Below is a small trained network, with its code and all its weights. Each question gives an input and a target symbol and asks what happens when units are switched off, that is, made to give their printed mean instead of their output.

import numpy as np


def w(rows, s, z=0):
    codes = np.array(rows[::2]) - 128.0
    scale = np.full(codes.shape[1], s)
    scale[-1] = z or s
    return codes * scale


def f(y):
    return y / 2 * (1 + np.tanh(0.7978845608 * (y + 0.044715 * y**3)))


def softmax(a):
    e = np.exp(a - a.max(-1, keepdims=True))
    return e / e.sum(-1, keepdims=True)


def log_softmax(a):
    a = a - a.max(-1, keepdims=True)
    return a - np.log(np.exp(a).sum(-1, keepdims=True))


def net(x, mask):
    ids = ['δελπσψ'.index(c) for c in x.split()]
    T = len(ids)
    res = E[ids] + P[:T]
    q, k, v = (res @ M[0].T for M in (Q, K, V))
    z = softmax(np.where(np.tri(T) > 0, q @ k.T / 4**0.5, -1e9)) @ v
    res = res + np.where(mask[0], z, O[0][:, -1]) @ O[0][:, :-1]
    y = f(res @ A[0][:, :-1].T + A[0][:, -1])
    res = res + np.where(mask[1:13], y, B[0][:, -1]) @ B[0][:, :-1]
    return log_softmax(res[-1] @ U[:, :-1].T + U[:, -1])


Q, K, V, O, A, B = {}, {}, {}, {}, {}, {}
E = w([
[64,61,181,124,244,169,104],'δ',
[188,231,74,152,176,110,68],'ε',
[149,93,172,76,75,6,112],'λ',
[70,119,66,210,131,43,179],'π',
[49,203,151,135,47,191,140],'σ',
[171,55,93,90,92,243,112],'ψ',
],0.012)
P = w([
[102,89,103,125,130,119,71],'0',
[126,168,104,70,171,129,182],'1',
[187,123,167,179,119,146,196],'2',
[151,111,124,188,92,162,30],'3',
[54,100,48,48,138,117,96],'4',
[196,184,123,86,182,117,254],'5',
[196,106,201,221,63,201,152],'6',
],0.0097)
Q[0] = w([
[66,111,118,202,94,130,65],'head 1',
[135,119,120,186,62,141,7],'head 1',
[66,183,39,36,128,120,146],'head 1',
[29,95,61,50,162,112,15],'head 1',
],0.011)
K[0] = w([
[220,139,161,179,132,160,159],'head 1',
[192,112,222,195,141,121,222],'head 1',
[80,44,98,171,122,139,24],'head 1',
[140,120,188,243,50,137,9],'head 1',
],0.011)
V[0] = w([
[147,81,167,113,91,54,172],'head 1',
[185,135,164,100,2,176,70],'head 1',
[185,50,152,93,158,178,57],'head 1',
[239,165,90,121,169,97,95],'head 1',
],0.0075)
O[0] = w([
[55,66,94,99,184,36,255,145],'head 1',
[165,177,233,227,124,120,213,2],'head 1',
[249,54,124,193,91,122,144,42],'head 1',
[201,181,75,179,205,26,90,116],'head 1',
],0.0073,0.0023)
A[0] = w([
[138,75,234,185,209,183,196,51],'neuron 1',
[44,122,213,90,195,63,96,119],'neuron 2',
[128,186,169,10,50,113,68,83],'neuron 3',
[183,163,200,61,80,183,53,244],'neuron 4',
[134,141,40,199,53,84,140,199],'neuron 5',
[187,173,112,205,16,96,136,121],'neuron 6',
[128,45,79,90,218,86,74,154],'neuron 7',
[37,253,134,159,152,141,141,141],'neuron 8',
[63,45,128,110,106,150,127,134],'neuron 9',
[105,95,188,132,165,216,16,97],'neuron 10',
[254,90,81,134,139,80,194,242],'neuron 11',
[242,141,142,239,65,166,183,2],'neuron 12',
],0.0063,0.0048)
B[0] = w([
[168,91,164,82,31,125,82,148],'neuron 1',
[106,146,219,117,151,109,163,186],'neuron 2',
[171,101,136,129,103,86,85,171],'neuron 3',
[171,145,145,124,91,99,70,231],'neuron 4',
[89,130,137,131,125,206,165,228],'neuron 5',
[85,124,182,169,151,82,150,187],'neuron 6',
[143,63,106,131,190,103,126,231],'neuron 7',
[114,184,112,98,168,106,157,200],'neuron 8',
[42,99,126,99,114,135,155,194],'neuron 9',
[117,177,90,88,127,131,139,174],'neuron 10',
[144,61,131,193,145,146,129,254],'neuron 11',
[118,119,104,1,128,38,112,175],'neuron 12',
],0.0091,0.0055)
U = w([
[84,135,35,63,152,102,92,3],'δ',
[196,195,77,190,239,136,56,146],'ε',
[154,83,188,140,113,61,113,97],'λ',
[76,100,111,193,192,187,212,173],'π',
[107,222,187,126,65,208,154,211],'σ',
[174,62,52,136,79,255,92,150],'ψ',
],0.0061,0.0036)

Each question gives the input, a string of symbols that net reads in full, and the target symbol t.
The units are the heads (4 rows each of Q, K, V and O) and the neurons (one row each of A and B). Each row of codes is followed by its name. A weight is (code - 128) times the scale printed after its matrix; where a second scale follows, it is the last column's (O, A, B and U).
mask holds one flag per unit, heads first, then neurons. A switched-off unit (its flag False) gives its mean, the last column of its rows in O or B, instead of its output. The means were averaged over made-up inputs and are rounded, as every weight is.
A unit's drop is (log p(t) with every unit on - log p(t) with that unit switched off) / (log p(t) with every unit on - log p(t) with every unit switched off).
The circuit of an input: a set's keep is (log p(t) with only the set's units on - log p(t) with every unit switched off) / (log p(t) with every unit on - log p(t) with every unit switched off). Starting from the 12 units with the biggest drops (on a tie, the unit counted first), units are removed one at a time, each time the one whose removal leaves the highest keep (on an exact tie, the one counted first), for as long as the keep stays at least 0.8.
units of the circuit, in order: the units of the circuit, biggest drop first
k most important neurons: the k neurons with the biggest drops, biggest first
drop when u is switched off: that unit's drop, to one decimal
input π λ ε δ ψ σ π, target σ: units of the circuit, in order	head 1; neuron 7
input σ σ δ ψ π λ ψ, target π: units of the circuit, in order	head 1
input ψ λ λ, target π: units of the circuit, in order	head 1; neuron 4; neuron 11
input ψ π δ π, target ψ: 2 most important neurons	neuron 2; neuron 8
input σ π δ π π ψ δ, target ψ: units of the circuit, in order	neuron 1; neuron 6
input ε σ δ λ, target ψ: units of the circuit, in order	head 1; neuron 2
input δ λ σ ε ψ π, target λ: 2 most important neurons	neuron 12; neuron 1
input ψ π ψ σ, target λ: 3 most important neurons	neuron 12; neuron 6; neuron 4
input π δ λ λ ψ δ, target λ: 3 most important neurons	neuron 1; neuron 5; neuron 12
input π π ψ λ δ, target λ: 3 most important neurons	neuron 1; neuron 5; neuron 2
input σ ψ σ δ λ ε, target π: units of the circuit, in order	head 1; neuron 4
input ε λ λ ψ ψ, target λ: units of the circuit, in order	head 1; neuron 12
input ε δ δ ψ π, target λ: 2 most important neurons	neuron 12; neuron 6
input ε λ ε, target π: most important neuron	neuron 4
input ψ δ π λ σ π, target σ: 2 most important neurons	neuron 7; neuron 11
input ψ σ λ π δ δ σ, target ψ: 2 most important neurons	neuron 2; neuron 8
input π π ψ ψ, target λ: 3 most important neurons	neuron 12; neuron 6; neuron 4
input λ λ σ λ π, target π: drop when head 1 is switched off	0.4
input δ π π, target δ: drop when neuron 6 is switched off	0.1
input ψ ε π σ ε, target σ: drop when head 1 is switched off	1.3
input π ε λ, target ε: drop when neuron 6 is switched off	0.0
input δ π ψ ψ ε ψ, target ε: units of the circuit, in order	head 1
input δ ψ λ λ σ δ ε, target ψ: 2 most important neurons	neuron 8; neuron 2
